Below are the code and all the weights of a small trained network. Each question names an input and a target symbol and asks about switching units off, where a switched-off unit gives its printed mean instead of its output.

import numpy as np


def w(rows, s, z=0):
    codes = np.array(rows[::2]) - 128.0
    scale = np.full(codes.shape[1], s)
    scale[-1] = z or s
    return codes * scale


def norm(h):
    return h / np.sqrt((h * h).mean(-1, keepdims=True) + 1e-5)


def f(y):
    return np.maximum(y, 0)


def softmax(a):
    e = np.exp(a - a.max(-1, keepdims=True))
    return e / e.sum(-1, keepdims=True)


def log_softmax(a):
    a = a - a.max(-1, keepdims=True)
    return a - np.log(np.exp(a).sum(-1, keepdims=True))


def net(x, mask):
    ids = ['ΔΘΛΠΣΨΩβεζημτ'.index(c) for c in x.split()]
    T = len(ids)
    res = E[ids] + P[:T]
    r = norm(res)
    for j in range(3):
        rows = slice(3 * j, 3 * j + 3)
        q, k, v = (r @ M[0][rows].T for M in (Q, K, V))
        z = softmax(np.where(np.tri(T) > 0, q @ k.T / 3**0.5, -1e9)) @ v
        o = O[0][rows]
        res = res + np.where(mask[j], z, o[:, -1]) @ o[:, :-1]
    y = f(norm(res) @ A[0][:, :-1].T + A[0][:, -1])
    res = res + np.where(mask[3:11], y, B[0][:, -1]) @ B[0][:, :-1]
    return log_softmax(norm(res)[-1] @ U[:, :-1].T + U[:, -1])


Q, K, V, O, A, B = {}, {}, {}, {}, {}, {}
E = w([
[14,164,134,179,42,89,152,166,158,181,2],'Δ',
[75,147,118,55,163,102,142,75,92,135,145],'Θ',
[97,151,143,24,160,128,138,73,109,170,133],'Λ',
[101,183,115,33,167,109,112,95,78,128,135],'Π',
[142,179,98,255,132,195,120,89,67,182,69],'Σ',
[130,99,36,164,170,132,46,209,71,198,58],'Ψ',
[119,142,155,85,226,102,162,99,131,114,93],'Ω',
[92,127,191,77,190,166,117,152,131,115,117],'β',
[128,181,154,82,191,122,74,153,139,52,107],'ε',
[119,23,199,137,49,137,143,99,143,82,129],'ζ',
[132,148,128,207,100,225,143,99,117,46,145],'η',
[106,85,130,141,180,107,64,113,230,133,161],'μ',
[177,108,100,134,124,93,212,193,154,176,166],'τ',
],0.0048)
P = w([
[40,108,29,64,121,160,154,125,135,121,5],'0',
[51,114,66,57,134,165,143,127,135,125,53],'1',
[67,116,99,94,135,152,130,148,142,133,80],'2',
[85,127,127,100,141,134,133,136,140,128,109],'3',
[107,134,153,113,148,125,129,131,140,134,127],'4',
[119,125,173,116,148,108,130,124,134,125,155],'5',
[142,129,188,128,163,98,115,111,123,122,181],'6',
[141,127,215,138,168,84,108,114,113,116,215],'7',
[163,126,234,154,186,87,106,110,102,120,254],'8',
],0.0036)
Q[0] = w([
[75,135,128,22,243,21,70,145,174,180,129],'head 0',
[198,221,144,86,204,141,114,93,65,126,231],'head 0',
[143,162,53,229,131,142,92,210,99,217,86],'head 0',
[131,157,108,147,149,174,60,145,162,59,61],'head 1',
[84,186,213,10,255,116,175,87,119,95,171],'head 1',
[95,115,200,147,113,139,212,144,200,89,112],'head 1',
[79,87,192,210,207,187,106,131,100,112,72],'head 2',
[51,57,88,80,180,158,158,173,150,142,63],'head 2',
[203,133,24,249,43,154,153,231,171,229,72],'head 2',
],0.0063)
K[0] = w([
[174,107,151,131,139,65,127,165,138,159,227],'head 0',
[187,130,170,163,159,145,103,85,114,125,210],'head 0',
[112,160,80,134,153,138,98,146,94,170,80],'head 0',
[124,107,94,123,91,155,159,144,199,108,115],'head 1',
[204,130,150,161,135,126,91,142,134,96,203],'head 1',
[97,140,143,117,125,90,189,86,162,111,185],'head 1',
[99,148,133,194,84,176,11,106,80,106,153],'head 2',
[87,86,141,98,144,150,77,153,129,74,57],'head 2',
[111,135,2,126,86,128,145,126,111,187,71],'head 2',
],0.0087)
V[0] = w([
[71,80,145,136,51,150,89,69,193,87,107],'head 0',
[96,255,158,121,128,168,118,84,100,49,92],'head 0',
[141,109,156,136,86,160,195,137,19,167,70],'head 0',
[161,175,118,103,123,54,22,161,98,71,95],'head 1',
[164,172,52,171,158,117,169,148,154,71,111],'head 1',
[118,200,110,93,78,162,150,150,167,80,192],'head 1',
[92,111,102,121,95,187,135,235,157,174,144],'head 2',
[186,143,80,113,144,99,249,162,128,155,98],'head 2',
[118,143,116,93,70,169,106,104,55,154,194],'head 2',
],0.0044)
O[0] = w([
[209,207,166,223,203,88,127,131,82,161,179,136],'head 0',
[183,29,200,164,134,91,155,52,198,175,203,108],'head 0',
[115,143,146,86,169,62,56,217,178,43,200,80],'head 0',
[77,141,253,194,215,173,195,153,187,74,156,109],'head 1',
[101,145,167,99,94,187,216,225,56,191,186,93],'head 1',
[180,104,52,142,203,190,164,211,169,66,119,82],'head 1',
[183,158,199,145,105,120,160,72,95,38,186,95],'head 2',
[137,82,200,221,181,91,41,55,159,163,210,73],'head 2',
[126,202,95,114,76,99,179,42,181,131,128,4],'head 2',
],0.0035,0.002)
A[0] = w([
[106,57,164,62,95,144,139,58,103,54,91,98],'neuron 0',
[120,136,150,88,137,157,221,95,171,144,91,23],'neuron 1',
[122,155,211,160,173,116,67,193,68,146,146,81],'neuron 2',
[162,194,101,175,168,199,164,90,64,200,62,3],'neuron 3',
[179,188,193,224,106,72,87,164,140,123,247,9],'neuron 4',
[123,172,61,151,67,232,147,105,133,36,172,18],'neuron 5',
[210,105,74,78,146,86,209,253,110,186,186,65],'neuron 6',
[133,138,62,112,122,89,84,90,82,169,115,82],'neuron 7',
],0.0051,0.0039)
B[0] = w([
[196,119,132,213,86,113,90,181,84,109,116,251],'neuron 0',
[106,160,99,164,74,153,124,160,183,97,192,183],'neuron 1',
[164,166,99,90,95,104,175,73,115,136,227,211],'neuron 2',
[111,166,109,255,130,248,79,56,128,175,102,208],'neuron 3',
[106,103,92,84,75,148,114,154,3,146,240,185],'neuron 4',
[73,131,65,90,118,56,44,104,220,67,227,149],'neuron 5',
[199,160,59,179,98,64,150,199,202,247,120,191],'neuron 6',
[149,128,172,145,146,189,196,160,135,105,131,198],'neuron 7',
],0.0053,0.0032)
U = w([
[94,65,47,161,156,96,243,79,98,81,101,77],'Δ',
[86,135,30,138,108,114,44,85,239,45,180,151],'Θ',
[19,202,203,147,40,39,115,97,162,152,105,146],'Λ',
[61,156,36,56,143,178,100,205,62,110,64,159],'Π',
[127,86,153,47,30,165,206,71,117,154,135,71],'Σ',
[216,93,176,188,68,108,71,174,74,50,99,129],'Ψ',
[117,136,129,129,131,124,133,114,114,119,135,2],'Ω',
[204,143,71,131,123,98,170,217,177,221,145,143],'β',
[132,194,114,218,151,216,102,61,93,194,117,161],'ε',
[200,92,87,68,105,123,125,22,157,107,86,168],'ζ',
[92,21,188,103,194,86,35,106,121,193,120,157],'η',
[67,105,220,146,153,198,208,215,151,84,191,100],'μ',
[198,230,171,88,254,70,160,98,115,116,149,128],'τ',
],0.0066,0.0025)

Each question gives the input, a string of symbols that net reads in full, and the target symbol t.
The units are the heads (3 rows each of Q, K, V and O) and the neurons (one row each of A and B). Each row of codes is followed by its name. A weight is (code - 128) times the scale printed after its matrix; where a second scale follows, it is the last column's (O, A, B and U).
mask holds one flag per unit, heads first, then neurons. A switched-off unit (its flag False) gives its mean, the last column of its rows in O or B, instead of its output. The means were averaged over made-up inputs and are rounded, as every weight is.
A unit's drop is (log p(t) with every unit on - log p(t) with that unit switched off) / (log p(t) with every unit on - log p(t) with every unit switched off).
The circuit of an input: a set's keep is (log p(t) with only the set's units on - log p(t) with every unit switched off) / (log p(t) with every unit on - log p(t) with every unit switched off). Starting from all 11 units, units are removed one at a time, each time the one whose removal leaves the highest keep (on an exact tie, the one counted first), for as long as the keep stays at least 0.8.
circuit, biggest first: the units of the circuit, biggest drop first
unit that matters most: the unit with the biggest drop
top k neurons: the k neurons with the biggest drops, biggest first
which heads matter: for each layer, one digit per head in row order, 1 if its drop is at least 0.15 and else 0, layers parted by /
input Θ ζ μ, target ε: which heads matter -> 100
input ζ Ψ ε Ω ε τ μ β Θ, target ε: unit that matters most -> head 0
input Λ Ω τ η, target Θ: which heads matter -> 000
input Θ ζ μ ε Ω η, target Θ: which heads matter -> 001
input Ψ Ψ Ω Ω Σ τ Λ Θ β, target Ψ: circuit, biggest first -> neuron 0; head 0; head 1
input ζ Σ β τ τ ε, target Π: which heads matter -> 100
input ζ Λ Θ, target τ: which heads matter -> 100
input Ω Ψ Σ η Σ Ω Ω Π, target η: circuit, biggest first -> head 0; head 2
input τ Ω ε Θ, target μ: which heads matter -> 010
input Ω ζ Ω, target τ: which heads matter -> 100
input Π β Ψ Θ, target Ψ: circuit, biggest first -> neuron 0; head 2
input Θ ε Ω Θ Θ, target η: top 3 neurons -> neuron 7; neuron 2; neuron 3
input Ω β ζ, target Ψ: which heads matter -> 000
input Δ μ Λ Λ Σ Σ Θ Θ, target Σ: unit that matters most -> head 2
input Π Ω τ η Ω Π, target β: which heads matter -> 010
input Ω ζ τ ε ζ Δ η ε, target β: circuit, biggest first -> head 2; neuron 6; head 1
input Ω Θ Ψ Σ ζ ε, target τ: which heads matter -> 111
input Π Ω Σ Σ ζ Λ, target τ: which heads matter -> 110
input μ Δ Θ Ω Ψ Θ Θ, target Λ: which heads matter -> 111
input Δ Λ ζ Ω Ψ Ω Λ μ, target ε: which heads matter -> 100
input Σ Ω τ Λ, target Π: circuit, biggest first -> head 0
input ζ ε τ ζ Λ Σ ε Ω, target μ: which heads matter -> 110
input Ω ζ Π Π μ Σ Λ Ω Π, target η: circuit, biggest first -> head 0; head 2; head 1
input ε ζ μ Δ Σ Λ Θ Π, target Θ: circuit, biggest first -> head 2; head 1; head 0; neuron 1
input Λ Ω η Θ β Θ β Π Ω, target Ψ: circuit, biggest first -> head 0; neuron 0
input Λ Π Λ η ε, target β: circuit, biggest first -> head 1; neuron 6
input Σ Π μ β Π, target ε: unit that matters most -> head 0
